Here is a tiny trained network, its code and every weight. The questions are about switching its units off for an input and a class, where a switched-off unit gives its printed mean instead of its output.

import numpy as np


def w(rows, s, z=0):
    codes = np.array(rows[::2]) - 128.0
    scale = np.full(codes.shape[1], s)
    scale[-1] = z or s
    return codes * scale


def f(y):
    return np.maximum(y, 0)


def log_softmax(a):
    a = a - a.max(-1, keepdims=True)
    return a - np.log(np.exp(a).sum(-1, keepdims=True))


def net(x, mask):
    res = np.array(x, float).reshape(1, 7) / 4 @ E
    y = f(res @ A[0][:, :-1].T + A[0][:, -1])
    res = res + np.where(mask, y, B[0][:, -1]) @ B[0][:, :-1]
    return log_softmax(res[-1] @ U[:, :-1].T + U[:, -1])


A, B = {}, {}
E = w([
[91,102,75],'x0',
[139,24,121],'x1',
[117,120,105],'x2',
[82,94,119],'x3',
[254,70,141],'x4',
[113,68,178],'x5',
[185,89,136],'x6',
],0.0086)
A[0] = w([
[68,5,164,108],'neuron 1',
[61,67,111,90],'neuron 2',
[110,52,249,171],'neuron 3',
[90,185,207,237],'neuron 4',
[87,203,40,83],'neuron 5',
[181,148,62,239],'neuron 6',
[61,135,83,215],'neuron 7',
[63,152,132,73],'neuron 8',
[115,177,145,101],'neuron 9',
[140,102,68,164],'neuron 10',
[73,82,187,128],'neuron 11',
[73,101,124,174],'neuron 12',
[169,133,79,146],'neuron 13',
[191,150,177,176],'neuron 14',
[99,231,151,97],'neuron 15',
[118,104,191,155],'neuron 16',
[58,107,167,241],'neuron 17',
[85,59,121,102],'neuron 18',
[60,237,171,224],'neuron 19',
[120,198,38,95],'neuron 20',
[138,149,146,233],'neuron 21',
[134,70,158,107],'neuron 22',
[131,70,142,114],'neuron 23',
[178,209,168,255],'neuron 24',
[212,60,176,108],'neuron 25',
[109,73,194,159],'neuron 26',
[112,125,155,231],'neuron 27',
[166,76,220,162],'neuron 28',
],0.012,0.0041)
B[0] = w([
[120,99,75,189],'neuron 1',
[145,113,116,166],'neuron 2',
[115,154,107,187],'neuron 3',
[77,194,114,203],'neuron 4',
[176,124,124,200],'neuron 5',
[157,138,254,183],'neuron 6',
[86,144,125,203],'neuron 7',
[121,96,144,174],'neuron 8',
[95,130,142,160],'neuron 9',
[181,151,154,160],'neuron 10',
[166,116,43,163],'neuron 11',
[157,171,122,171],'neuron 12',
[156,78,246,157],'neuron 13',
[86,168,175,175],'neuron 14',
[126,133,137,200],'neuron 15',
[113,135,37,154],'neuron 16',
[78,146,76,193],'neuron 17',
[115,98,88,161],'neuron 18',
[109,175,137,247],'neuron 19',
[140,112,158,183],'neuron 20',
[82,172,189,166],'neuron 21',
[132,132,109,160],'neuron 22',
[115,103,124,159],'neuron 23',
[111,172,196,198],'neuron 24',
[100,96,135,203],'neuron 25',
[115,141,111,166],'neuron 26',
[121,224,56,164],'neuron 27',
[104,159,116,187],'neuron 28',
],0.0074,0.012)
U = w([
[181,96,147,252],'0',
[101,249,122,255],'1',
[73,78,131,32],'2',
[173,161,156,15],'3',
[119,139,83,109],'4',
[175,136,53,7],'5',
],0.016,0.0029)

Each question gives the input, the list of numbers given to net, and the class t.
The units are the neurons (one row each of A and B). Each row of codes is followed by its name. A weight is (code - 128) times the scale printed after its matrix; where a second scale follows, it is the last column's (A, B and U).
mask holds one flag per neuron, in row order. A switched-off neuron (its flag False) gives its mean, the last column of its row in B, instead of its output. The means were averaged over made-up inputs and are rounded, as every weight is.
A unit's drop is (log p(t) with every unit on - log p(t) with that unit switched off) / (log p(t) with every unit on - log p(t) with every unit switched off).
The circuit of an input: a set's keep is (log p(t) with only the set's units on - log p(t) with every unit switched off) / (log p(t) with every unit on - log p(t) with every unit switched off). Starting from the 12 units with the biggest drops (on a tie, the unit counted first), units are removed one at a time, each time the one whose removal leaves the highest keep (on an exact tie, the one counted first), for as long as the keep stays at least 0.8.
units of the circuit, in order: the units of the circuit, biggest drop first
most important unit: the unit with the biggest drop
top k neurons: the k neurons with the biggest drops, biggest first
drop of u: that unit's drop, to one decimal
input [0,-1,-4,0,7,5,5], class 2: units of the circuit, in order : [neuron 25; neuron 5]
input [1,6,0,-8,0,1,2], class 2: units of the circuit, in order : [neuron 25; neuron 19]
input [-1,7,-6,1,-6,3,-4], class 4: units of the circuit, in order : [neuron 1; neuron 11; neuron 24; neuron 6]
input [-7,4,1,-1,2,8,2], class 5: units of the circuit, in order : [neuron 11; neuron 16; neuron 1]
input [6,-5,-1,-8,8,5,-4], class 3: units of the circuit, in order : [neuron 4; neuron 17; neuron 6]
input [-8,8,-6,3,8,4,3], class 2: top 2 neurons : [neuron 25; neuron 14]
input [-1,8,-8,-8,6,1,2], class 2: units of the circuit, in order : [neuron 25; neuron 28]
input [4,7,7,6,-4,-7,-3], class 4: most important unit : neuron 7
input [7,3,7,7,-2,3,0], class 4: top 3 neurons : [neuron 7; neuron 17; neuron 5]
input [4,4,-6,1,2,-4,-8], class 4: drop of neuron 1 : -0.1
input [-8,3,7,-3,0,-4,2], class 3: drop of neuron 17 : 0.2
input [-3,5,-5,4,1,7,-4], class 5: drop of neuron 8 : 0.0
input [1,-2,-7,-1,7,-3,-8], class 3: drop of neuron 19 : 0.2
input [-4,4,-7,8,7,5,3], class 2: units of the circuit, in order : [neuron 25]
